Below is a small trained network, with its code and all its weights. Each question gives an input and a target symbol and asks what happens when units are switched off, that is, made to give their printed mean instead of their output.

import numpy as np


def w(rows, s, z=0):
    codes = np.array(rows[::2]) - 128.0
    scale = np.full(codes.shape[1], s)
    scale[-1] = z or s
    return codes * scale


def norm(h):
    return h / np.sqrt((h * h).mean(-1, keepdims=True) + 1e-5)


def f(y):
    return y / 2 * (1 + np.tanh(0.7978845608 * (y + 0.044715 * y**3)))


def softmax(a):
    e = np.exp(a - a.max(-1, keepdims=True))
    return e / e.sum(-1, keepdims=True)


def log_softmax(a):
    a = a - a.max(-1, keepdims=True)
    return a - np.log(np.exp(a).sum(-1, keepdims=True))


def net(x, mask):
    ids = ['βγζλμξστψ'.index(c) for c in x.split()]
    T = len(ids)
    res = E[ids] + P[:T]
    r = norm(res)
    for j in range(3):
        rows = slice(2 * j, 2 * j + 2)
        q, k, v = (r @ M[0][rows].T for M in (Q, K, V))
        z = softmax(np.where(np.tri(T) > 0, q @ k.T / 2**0.5, -1e9)) @ v
        o = O[0][rows]
        res = res + np.where(mask[j], z, o[:, -1]) @ o[:, :-1]
    y = f(norm(res) @ A[0][:, :-1].T + A[0][:, -1])
    res = res + np.where(mask[3:11], y, B[0][:, -1]) @ B[0][:, :-1]
    return log_softmax(norm(res)[-1] @ U[:, :-1].T + U[:, -1])


Q, K, V, O, A, B = {}, {}, {}, {}, {}, {}
E = w([
[158,180,147,90],'β',
[119,133,129,70],'γ',
[212,40,155,26],'ζ',
[114,83,152,90],'λ',
[254,56,168,181],'μ',
[140,75,171,121],'ξ',
[165,51,97,196],'σ',
[46,86,142,64],'τ',
[110,136,20,148],'ψ',
],0.0077)
P = w([
[244,95,112,4],'0',
[194,87,109,28],'1',
[173,72,118,50],'2',
[142,94,141,60],'3',
[116,107,149,75],'4',
[96,110,162,89],'5',
[78,109,170,104],'6',
[62,101,185,129],'7',
[51,117,189,141],'8',
[49,149,185,154],'9',
],0.0035)
Q[0] = w([
[95,189,62,176],'head 0',
[160,124,208,30],'head 0',
[197,23,184,241],'head 1',
[173,216,101,150],'head 1',
[112,127,249,40],'head 2',
[155,105,148,134],'head 2',
],0.015)
K[0] = w([
[119,182,63,82],'head 0',
[77,81,188,175],'head 0',
[246,45,102,86],'head 1',
[145,236,99,165],'head 1',
[38,141,161,218],'head 2',
[129,130,100,148],'head 2',
],0.014)
V[0] = w([
[224,216,168,155],'head 0',
[125,164,5,110],'head 0',
[122,180,120,103],'head 1',
[101,37,90,135],'head 1',
[33,191,47,193],'head 2',
[85,2,62,202],'head 2',
],0.0057)
O[0] = w([
[103,33,166,252,75],'head 0',
[63,47,140,77,66],'head 0',
[114,86,158,149,124],'head 1',
[182,232,131,132,157],'head 1',
[200,11,124,25,2],'head 2',
[176,98,6,119,127],'head 2',
],0.004,0.0064)
A[0] = w([
[75,203,196,61,111],'neuron 0',
[202,83,69,219,136],'neuron 1',
[151,52,66,154,125],'neuron 2',
[189,161,204,30,48],'neuron 3',
[170,104,68,143,34],'neuron 4',
[250,57,204,65,254],'neuron 5',
[144,139,2,145,139],'neuron 6',
[49,82,242,84,212],'neuron 7',
],0.008,0.0018)
B[0] = w([
[161,78,162,146,255],'neuron 0',
[65,26,144,120,142],'neuron 1',
[79,168,222,151,120],'neuron 2',
[38,174,117,104,215],'neuron 3',
[81,126,165,144,118],'neuron 4',
[251,139,93,107,175],'neuron 5',
[107,162,83,198,136],'neuron 6',
[117,103,44,126,167],'neuron 7',
],0.014,0.0075)
U = w([
[139,132,72,142,8],'β',
[73,62,24,45,150],'γ',
[25,75,116,198,185],'ζ',
[31,184,215,73,103],'λ',
[228,38,152,174,204],'μ',
[189,230,209,190,97],'ξ',
[73,234,13,218,201],'σ',
[98,199,121,69,58],'τ',
[253,205,44,49,153],'ψ',
],0.0066,0.0017)

Each question gives the input, a string of symbols that net reads in full, and the target symbol t.
The units are the heads (2 rows each of Q, K, V and O) and the neurons (one row each of A and B). Each row of codes is followed by its name. A weight is (code - 128) times the scale printed after its matrix; where a second scale follows, it is the last column's (O, A, B and U).
mask holds one flag per unit, heads first, then neurons. A switched-off unit (its flag False) gives its mean, the last column of its rows in O or B, instead of its output. The means were averaged over made-up inputs and are rounded, as every weight is.
A unit's drop is (log p(t) with every unit on - log p(t) with that unit switched off) / (log p(t) with every unit on - log p(t) with every unit switched off).
The circuit of an input: a set's keep is (log p(t) with only the set's units on - log p(t) with every unit switched off) / (log p(t) with every unit on - log p(t) with every unit switched off). Starting from all 11 units, units are removed one at a time, each time the one whose removal leaves the highest keep (on an exact tie, the one counted first), for as long as the keep stays at least 0.8.
circuit, biggest first: the units of the circuit, biggest drop first
most important unit: the unit with the biggest drop
top k neurons: the k neurons with the biggest drops, biggest first
which heads matter: for each layer, one digit per head in row order, 1 if its drop is at least 0.15 and else 0, layers parted by /
input ζ β γ γ β λ γ ζ ψ ξ, target ψ: which heads matter => 001
input ζ ζ γ, target μ: which heads matter => 101
input λ γ ζ μ λ γ γ γ ξ, target ξ: top 3 neurons => neuron 3; neuron 5; neuron 7
input τ ψ σ λ μ γ γ τ ψ β, target ψ: circuit, biggest first => head 2
input γ λ γ τ λ σ γ ξ, target σ: which heads matter => 101
input λ γ γ γ β σ γ β, target σ: which heads matter => 011
input β ζ β, target ζ: top 3 neurons => neuron 5; neuron 7; neuron 0
input ξ ξ ψ λ λ γ, target λ: which heads matter => 100
input γ β τ λ ξ ψ ξ, target ψ: circuit, biggest first => head 2; neuron 5
input ξ ζ γ, target ξ: circuit, biggest first => head 2; neuron 7; head 0
input γ ζ γ ξ ψ ζ γ γ β, target γ: which heads matter => 011
input λ λ β, target λ: circuit, biggest first => neuron 5; head 2
input β γ ξ σ β, target σ: which heads matter => 001
input ξ β γ β, target ζ: most important unit => neuron 5
input λ σ γ, target σ: which heads matter => 001
input γ γ σ γ λ γ, target λ: top 3 neurons => neuron 5; neuron 7; neuron 0
input ψ ζ γ ξ β, target ξ: top 3 neurons => neuron 3; neuron 1; neuron 5
input β ξ ζ μ μ λ β, target μ: circuit, biggest first => neuron 0; head 1
input ξ ξ ζ β ξ γ, target ξ: top 2 neurons => neuron 3; neuron 5
input β ξ ξ β, target ξ: most important unit => head 2
input σ λ γ ξ μ ζ ζ γ σ ξ, target σ: circuit, biggest first => head 2; neuron 6
input γ ζ μ γ, target μ: circuit, biggest first => neuron 3; head 0
input γ σ μ β τ λ ζ μ λ, target μ: which heads matter => 100
input λ ξ λ μ γ λ, target μ: which heads matter => 001
input γ λ σ β β γ β, target γ: which heads matter => 010
input ψ ξ ψ μ σ, target ζ: which heads matter => 000
